Below is a small trained network, with its code and all its weights. Each question gives an input and a target symbol and asks what happens when units are switched off, that is, made to give their printed mean instead of their output.

import numpy as np


def w(rows, s, z=0):
    codes = np.array(rows[::2]) - 128.0
    scale = np.full(codes.shape[1], s)
    scale[-1] = z or s
    return codes * scale


def norm(h):
    return h / np.sqrt((h * h).mean(-1, keepdims=True) + 1e-5)


def f(y):
    return y / 2 * (1 + np.tanh(0.7978845608 * (y + 0.044715 * y**3)))


def softmax(a):
    e = np.exp(a - a.max(-1, keepdims=True))
    return e / e.sum(-1, keepdims=True)


def log_softmax(a):
    a = a - a.max(-1, keepdims=True)
    return a - np.log(np.exp(a).sum(-1, keepdims=True))


def net(x, mask):
    ids = ['Ωβγηλτφ'.index(c) for c in x.split()]
    T = len(ids)
    res = E[ids] + P[:T]
    u = 0
    for l in range(2):
        r = norm(res)
        for j in range(2):
            rows = slice(4 * j, 4 * j + 4)
            q, k, v = (r @ M[l][rows].T for M in (Q, K, V))
            z = softmax(np.where(np.tri(T) > 0, q @ k.T / 4**0.5, -1e9)) @ v
            o = O[l][rows]
            res = res + np.where(mask[u + j], z, o[:, -1]) @ o[:, :-1]
        u += 2
        y = f(norm(res) @ A[l][:, :-1].T + A[l][:, -1])
        res = res + np.where(mask[u : u + 4], y, B[l][:, -1]) @ B[l][:, :-1]
        u += 4
    return log_softmax(norm(res)[-1] @ U[:, :-1].T + U[:, -1])


Q, K, V, O, A, B = {}, {}, {}, {}, {}, {}
E = w([
[132,51,135,56,5,153,117,98,113,187,176],'Ω',
[45,164,105,72,145,135,188,110,181,61,179],'β',
[90,92,118,61,224,72,180,137,88,120,138],'γ',
[92,155,143,93,153,56,178,198,158,97,237],'η',
[20,177,211,204,185,156,175,176,102,69,175],'λ',
[220,204,188,117,15,90,182,52,214,72,103],'τ',
[90,124,136,83,125,92,41,170,206,144,27],'φ',
],0.017)
P = w([
[27,115,85,118,54,39,149,108,101,183,128],'0',
[58,95,162,67,160,97,93,2,165,131,157],'1',
[46,159,99,134,75,76,166,113,100,209,122],'2',
[102,128,169,74,143,72,71,82,110,55,183],'3',
[57,177,94,108,74,108,188,134,115,195,123],'4',
[137,140,172,104,162,107,61,89,129,119,196],'5',
[87,144,91,133,95,123,200,139,136,212,108],'6',
[159,146,139,155,191,150,64,73,157,201,194],'7',
[120,100,119,103,51,126,202,190,118,187,110],'8',
[178,151,167,124,169,165,79,117,131,138,182],'9',
[122,123,119,110,68,180,226,153,165,192,85],'10',
[163,159,134,111,123,203,82,171,125,56,172],'11',
[147,72,93,106,68,153,241,178,207,144,91],'12',
[211,164,187,137,174,135,102,132,127,96,190],'13',
],0.013)
Q[0] = w([
[117,156,120,165,106,80,134,178,76,153,91],'0.h1',
[81,134,136,106,124,142,169,101,152,151,116],'0.h1',
[132,99,159,175,169,147,59,95,118,98,99],'0.h1',
[77,129,200,138,81,113,149,132,153,147,129],'0.h1',
[181,137,117,126,179,151,1,116,136,88,124],'0.h2',
[111,180,100,150,126,109,91,96,78,125,128],'0.h2',
[145,161,112,143,108,116,150,151,82,142,149],'0.h2',
[88,148,142,94,120,151,152,152,115,161,126],'0.h2',
],0.015)
K[0] = w([
[221,164,184,122,183,115,129,185,135,170,146],'0.h1',
[144,152,177,122,92,213,172,150,155,68,123],'0.h1',
[101,108,105,79,154,117,67,83,83,118,6],'0.h1',
[215,123,179,233,39,221,87,205,217,99,144],'0.h1',
[11,127,190,114,86,1,129,9,76,145,174],'0.h2',
[109,159,112,130,161,59,55,91,139,139,155],'0.h2',
[150,111,62,207,191,136,92,154,112,135,138],'0.h2',
[211,194,155,138,134,198,129,188,100,120,105],'0.h2',
],0.0088)
V[0] = w([
[143,132,136,71,175,81,167,148,126,149,176],'0.h1',
[144,178,113,146,86,185,147,67,51,91,155],'0.h1',
[188,117,2,84,172,85,165,135,131,123,90],'0.h1',
[149,152,93,152,100,119,188,115,212,115,207],'0.h1',
[138,144,112,199,174,80,158,21,128,95,204],'0.h2',
[164,76,103,115,94,104,228,58,91,96,199],'0.h2',
[115,164,232,193,105,165,187,81,19,134,125],'0.h2',
[109,138,133,125,127,33,82,85,188,120,85],'0.h2',
],0.0066)
O[0] = w([
[210,154,116,145,144,102,2,69,158,122,107,185],'0.h1',
[64,132,171,144,74,136,70,205,159,195,66,130],'0.h1',
[150,143,122,176,116,122,147,86,67,104,169,3],'0.h1',
[200,94,155,131,131,152,86,175,112,188,160,203],'0.h1',
[181,100,107,117,82,151,200,60,128,122,166,162],'0.h2',
[168,167,50,84,137,137,229,74,30,96,136,186],'0.h2',
[113,41,144,206,139,37,177,59,166,46,182,208],'0.h2',
[37,149,99,145,76,25,134,143,194,176,174,153],'0.h2',
],0.0083,0.0058)
A[0] = w([
[130,194,75,121,146,133,193,243,74,221,76,101],'0.n1',
[27,72,93,79,251,112,250,255,48,167,168,126],'0.n2',
[106,141,206,174,122,100,62,235,206,166,27,3],'0.n3',
[150,162,32,76,146,131,184,129,71,139,117,43],'0.n4',
],0.0054,0.0026)
B[0] = w([
[145,175,5,211,98,189,151,163,30,155,168,142],'0.n1',
[131,114,162,62,104,101,170,124,171,159,83,255],'0.n2',
[150,141,71,131,157,82,47,178,138,105,131,149],'0.n3',
[148,129,142,233,162,160,175,133,99,84,140,145],'0.n4',
],0.013,0.0064)
Q[1] = w([
[129,240,85,146,196,145,4,40,97,39,236],'1.h1',
[161,137,104,116,160,109,79,68,170,60,117],'1.h1',
[200,155,95,184,58,83,129,214,183,160,27],'1.h1',
[147,159,151,193,79,127,255,167,142,174,88],'1.h1',
[116,127,153,49,128,100,103,72,93,124,166],'1.h2',
[129,97,40,150,158,144,75,88,117,57,200],'1.h2',
[114,191,100,82,124,73,231,133,220,142,75],'1.h2',
[175,115,74,16,130,95,96,106,147,135,33],'1.h2',
],0.0088)
K[1] = w([
[54,180,140,79,135,27,93,84,47,145,254],'1.h1',
[30,147,169,115,77,52,155,91,147,134,89],'1.h1',
[199,121,65,146,73,89,100,123,253,163,29],'1.h1',
[168,189,141,187,71,143,143,168,118,73,104],'1.h1',
[61,122,106,96,96,100,182,134,187,149,151],'1.h2',
[72,174,105,136,142,105,47,126,97,141,135],'1.h2',
[170,173,143,152,180,94,158,210,196,62,135],'1.h2',
[160,216,74,121,99,122,59,145,124,163,147],'1.h2',
],0.0076)
V[1] = w([
[57,60,147,85,206,153,165,163,150,162,175],'1.h1',
[146,181,158,52,105,124,138,142,158,148,199],'1.h1',
[238,175,175,135,116,127,104,63,184,71,67],'1.h1',
[56,74,185,94,138,123,176,97,234,163,77],'1.h1',
[79,151,140,177,188,146,138,158,85,90,74],'1.h2',
[64,60,66,158,98,124,154,106,101,99,103],'1.h2',
[147,151,162,82,40,255,124,173,127,156,150],'1.h2',
[204,237,95,75,133,165,205,102,127,84,111],'1.h2',
],0.0075)
O[1] = w([
[176,131,167,99,126,144,124,112,229,136,150,190],'1.h1',
[158,69,152,139,171,96,127,73,84,103,148,185],'1.h1',
[79,143,152,145,105,98,115,149,68,178,246,104],'1.h1',
[112,124,169,143,141,126,104,92,126,126,85,245],'1.h1',
[126,51,102,107,77,124,140,90,74,219,174,87],'1.h2',
[139,154,161,201,104,176,65,163,99,129,119,138],'1.h2',
[87,102,136,185,171,66,175,61,134,59,142,89],'1.h2',
[100,101,152,118,99,156,107,157,187,159,93,113],'1.h2',
],0.011,0.012)
A[1] = w([
[174,139,87,161,102,119,194,106,134,68,121,91],'1.n1',
[202,126,137,100,135,139,129,113,146,152,163,251],'1.n2',
[122,180,179,252,192,144,72,41,84,38,200,5],'1.n3',
[67,109,149,153,111,90,194,123,42,178,156,63],'1.n4',
],0.011,0.0023)
B[1] = w([
[109,122,133,149,149,141,85,132,97,150,195,162],'1.n1',
[121,117,165,124,203,131,116,140,133,86,129,251],'1.n2',
[187,208,15,109,219,123,147,247,45,132,229,255],'1.n3',
[186,15,73,111,50,113,125,111,105,164,234,173],'1.n4',
],0.015,0.0069)
U = w([
[157,88,169,98,173,79,129,50,206,72,113,144],'Ω',
[153,155,115,126,253,139,129,132,43,84,175,142],'β',
[109,128,65,163,157,192,148,89,161,103,155,32],'γ',
[102,119,82,159,151,80,61,190,162,144,120,134],'η',
[86,105,102,163,167,125,113,85,39,59,95,238],'λ',
[136,61,86,127,107,81,154,97,124,129,202,255],'τ',
[192,171,95,85,121,182,193,113,98,151,88,31],'φ',
],0.0077,0.0012)

Each question gives the input, a string of symbols that net reads in full, and the target symbol t.
The units are the heads (4 rows each of Q, K, V and O) and the neurons (one row each of A and B). Each row of codes is followed by its name. A weight is (code - 128) times the scale printed after its matrix; where a second scale follows, it is the last column's (O, A, B and U).
mask holds one flag per unit, layer by layer, with each layer's heads first. A switched-off unit (its flag False) gives its mean, the last column of its rows in O or B, instead of its output. The means were averaged over made-up inputs and are rounded, as every weight is.
A unit's drop is (log p(t) with every unit on - log p(t) with that unit switched off) / (log p(t) with every unit on - log p(t) with every unit switched off).
The circuit of an input: a set's keep is (log p(t) with only the set's units on - log p(t) with every unit switched off) / (log p(t) with every unit on - log p(t) with every unit switched off). Starting from all 12 units, units are removed one at a time, each time the one whose removal leaves the highest keep (on an exact tie, the one counted first), for as long as the keep stays at least 0.8.
circuit, biggest first: the units of the circuit, biggest drop first
most important unit: the unit with the biggest drop
top k neurons: the k neurons with the biggest drops, biggest first
top k neurons in layer l: the k neurons of layer l with the biggest drops, biggest first
drop of u: that unit's drop, to one decimal
input λ β φ λ τ, target η: circuit, biggest first	(0.h2, 0.n3)
input β β β, target γ: top 2 neurons	(1.n3, 1.n1)
input φ γ λ λ γ λ λ λ Ω γ β, target φ: circuit, biggest first	(0.h2, 0.n1, 1.n3)
input τ τ β λ β λ φ λ Ω λ β, target Ω: circuit, biggest first	(1.n3)
input λ λ λ β λ λ τ η λ τ γ, target τ: circuit, biggest first	(1.h1, 1.n4)
input γ η τ τ β β β, target γ: circuit, biggest first	(0.h2, 0.n1, 0.n4, 1.n3)
input λ γ τ τ, target β: circuit, biggest first	(1.h1, 1.n3)
input γ τ Ω λ, target Ω: top 3 neurons	(0.n2, 1.n3, 0.n4)
input β γ λ λ φ λ Ω Ω β Ω γ, target φ: circuit, biggest first	(0.n1, 0.h2, 0.n2)
input τ φ τ λ β λ γ γ γ τ τ, target τ: circuit, biggest first	(1.h1, 1.n4)
input τ β β λ, target Ω: top 3 neurons	(0.n2, 0.n4, 0.n1)
input η β φ Ω τ γ, target Ω: top 3 neurons	(0.n2, 1.n3, 0.n3)
input γ λ η φ Ω Ω φ γ λ τ β γ γ τ, target β: top 2 neurons	(0.n2, 0.n3)
input φ φ τ, target η: circuit, biggest first	(0.h2)
input λ Ω φ Ω λ Ω φ τ β β φ λ η, target η: top 2 neurons	(0.n3, 1.n3)
input β τ λ, target τ: top 2 neurons	(1.n4, 0.n2)
input γ τ λ φ τ γ γ φ λ Ω λ τ τ η, target Ω: top 3 neurons	(1.n3, 0.n4, 0.n1)
input β γ Ω λ γ η γ Ω, target β: top 2 neurons	(0.n2, 1.n3)
input λ Ω φ φ Ω λ β τ γ γ τ γ λ, target τ: top 2 neurons	(0.n2, 1.n4)
input Ω Ω λ γ η β, target Ω: most important unit	1.h2
input Ω λ φ τ λ Ω λ φ, target β: top 3 neurons	(0.n2, 1.n3, 0.n4)
input β Ω γ γ Ω, target φ: top 2 neurons in layer 0	(0.n1, 0.n3)
input η λ φ τ γ γ β, target φ: top 2 neurons in layer 1	(1.n3, 1.n2)
input λ τ Ω γ, target Ω: top 2 neurons	(1.n3, 0.n2)
input η Ω τ τ Ω λ γ λ γ Ω β φ, target Ω: drop of 1.h1	0.0
input η φ λ γ λ Ω β φ λ, target η: drop of 0.h2	0.9
